Below is a small trained network, with its code and all its weights. Each question gives an input and a target symbol and asks what happens when units are switched off, that is, made to give their printed mean instead of their output.

import numpy as np


def w(rows, s, z=0):
    codes = np.array(rows[::2]) - 128.0
    scale = np.full(codes.shape[1], s)
    scale[-1] = z or s
    return codes * scale


def f(y):
    return y / 2 * (1 + np.tanh(0.7978845608 * (y + 0.044715 * y**3)))


def softmax(a):
    e = np.exp(a - a.max(-1, keepdims=True))
    return e / e.sum(-1, keepdims=True)


def log_softmax(a):
    a = a - a.max(-1, keepdims=True)
    return a - np.log(np.exp(a).sum(-1, keepdims=True))


def net(x, mask):
    ids = ['ημξπτω'.index(c) for c in x.split()]
    T = len(ids)
    res = E[ids] + P[:T]
    u = 0
    for l in range(2):
        q, k, v = (res @ M[l].T for M in (Q, K, V))
        z = softmax(np.where(np.tri(T) > 0, q @ k.T / 2**0.5, -1e9)) @ v
        res = res + np.where(mask[u], z, O[l][:, -1]) @ O[l][:, :-1]
        u += 1
        y = f(res @ A[l][:, :-1].T + A[l][:, -1])
        res = res + np.where(mask[u : u + 4], y, B[l][:, -1]) @ B[l][:, :-1]
        u += 4
    return log_softmax(res[-1] @ U[:, :-1].T + U[:, -1])


Q, K, V, O, A, B = {}, {}, {}, {}, {}, {}
E = w([
[76,146,11,247],'η',
[88,95,126,75],'μ',
[147,119,43,94],'ξ',
[55,139,169,207],'π',
[218,196,225,100],'τ',
[131,113,69,87],'ω',
],0.011)
P = w([
[150,151,136,117],'0',
[199,104,164,161],'1',
[146,177,123,111],'2',
[211,63,161,179],'3',
[112,177,128,84],'4',
[210,26,176,188],'5',
[83,176,113,76],'6',
[208,1,164,205],'7',
[58,172,85,78],'8',
],0.0079)
Q[0] = w([
[137,205,113,7],'L0H1',
[190,44,181,140],'L0H1',
],0.021)
K[0] = w([
[97,251,117,106],'L0H1',
[186,109,135,179],'L0H1',
],0.025)
V[0] = w([
[101,118,176,171],'L0H1',
[253,203,138,92],'L0H1',
],0.0074)
O[0] = w([
[133,65,59,25,132],'L0H1',
[30,86,2,233,2],'L0H1',
],0.0042,0.0011)
A[0] = w([
[103,85,131,123,100],'L0N1',
[197,134,96,71,40],'L0N2',
[139,137,85,81,64],'L0N3',
[254,178,153,60,7],'L0N4',
],0.018,0.0015)
B[0] = w([
[156,127,97,121,228],'L0N1',
[117,85,174,20,245],'L0N2',
[140,132,104,91,239],'L0N3',
[67,9,54,74,198],'L0N4',
],0.015,0.0012)
Q[1] = w([
[146,9,112,231],'L1H1',
[66,7,145,158],'L1H1',
],0.015)
K[1] = w([
[252,52,157,155],'L1H1',
[207,92,130,188],'L1H1',
],0.015)
V[1] = w([
[164,149,4,125],'L1H1',
[62,107,129,197],'L1H1',
],0.017)
O[1] = w([
[250,63,128,178,59],'L1H1',
[172,192,89,77,1],'L1H1',
],0.013,0.00068)
A[1] = w([
[149,100,158,69,145],'L1N1',
[157,135,251,175,96],'L1N2',
[124,91,73,92,253],'L1N3',
[136,106,209,130,228],'L1N4',
],0.029,0.0032)
B[1] = w([
[49,142,58,183,233],'L1N1',
[179,207,2,10,154],'L1N2',
[193,158,189,96,248],'L1N3',
[76,58,163,166,191],'L1N4',
],0.019,0.014)
U = w([
[152,207,70,231,13],'η',
[100,104,217,123,252],'μ',
[141,60,96,14,99],'ξ',
[89,205,121,31,37],'π',
[186,84,224,1,116],'τ',
[129,69,117,40,68],'ω',
],0.0063,0.0033)

Each question gives the input, a string of symbols that net reads in full, and the target symbol t.
The units are the heads (2 rows each of Q, K, V and O) and the neurons (one row each of A and B). Each row of codes is followed by its name. A weight is (code - 128) times the scale printed after its matrix; where a second scale follows, it is the last column's (O, A, B and U).
mask holds one flag per unit, layer by layer, with each layer's heads first. A switched-off unit (its flag False) gives its mean, the last column of its rows in O or B, instead of its output. The means were averaged over made-up inputs and are rounded, as every weight is.
A unit's drop is (log p(t) with every unit on - log p(t) with that unit switched off) / (log p(t) with every unit on - log p(t) with every unit switched off).
The circuit of an input: a set's keep is (log p(t) with only the set's units on - log p(t) with every unit switched off) / (log p(t) with every unit on - log p(t) with every unit switched off). Starting from all 10 units, units are removed one at a time, each time the one whose removal leaves the highest keep (on an exact tie, the one counted first), for as long as the keep stays at least 0.8.
units of the circuit, in order: the units of the circuit, biggest drop first
unit that matters most: the unit with the biggest drop
k most important neurons: the k neurons with the biggest drops, biggest first
drop when u is switched off: that unit's drop, to one decimal
input τ π τ μ, target π: units of the circuit, in order -> L1H1, L0N4, L1N4
input μ μ τ ξ ξ, target τ: unit that matters most -> L0H1
input μ μ ω ω, target μ: units of the circuit, in order -> L1H1, L1N4
input μ μ τ μ, target μ: 2 most important neurons -> L1N4, L1N2
input μ μ μ ξ ξ, target μ: units of the circuit, in order -> L1H1, L0N2, L1N4
input η μ ξ π ξ ξ, target π: units of the circuit, in order -> L0N2, L1N1, L1H1, L0N4
input ξ μ μ μ π ω, target μ: units of the circuit, in order -> L0N2, L1H1, L1N4
input η ξ η, target ξ: units of the circuit, in order -> L1H1, L1N2, L1N1, L0N3
input μ μ ξ μ τ η μ, target τ: units of the circuit, in order -> L0H1, L1N1, L1N3
input π μ μ, target π: units of the circuit, in order -> L1H1, L1N4
input τ η ξ ω, target η: units of the circuit, in order -> L1N1, L0N2
input η π ξ μ ξ π ω, target ξ: units of the circuit, in order -> L1N2, L1H1, L0N3
input π η π μ, target η: 3 most important neurons -> L1N1, L0N2, L0N4
input μ μ π μ η π ω, target η: unit that matters most -> L1N1
input ω ξ μ μ, target ξ: units of the circuit, in order -> L1N2, L1H1
input π τ π μ ω π ξ ω, target π: 3 most important neurons -> L0N2, L1N1, L0N4
input η η μ, target η: units of the circuit, in order -> L1N1, L1H1
input π μ μ μ ξ π ξ μ ω, target ξ: units of the circuit, in order -> L1H1, L1N2, L0N3
input ω η ω μ μ ω π π τ, target τ: 3 most important neurons -> L0N4, L1N3, L0N2
input μ ξ μ, target μ: unit that matters most -> L1H1
input π π μ π μ π μ ω, target π: 2 most important neurons -> L1N1, L0N2
input π μ τ, target τ: 3 most important neurons -> L0N4, L1N1, L1N3
input π τ ξ ξ μ μ, target ξ: 2 most important neurons -> L0N4, L1N2
input τ π ω, target τ: drop when L0N3 is switched off -> 0.0
input μ π π μ π π, target π: drop when L0N3 is switched off -> -0.1
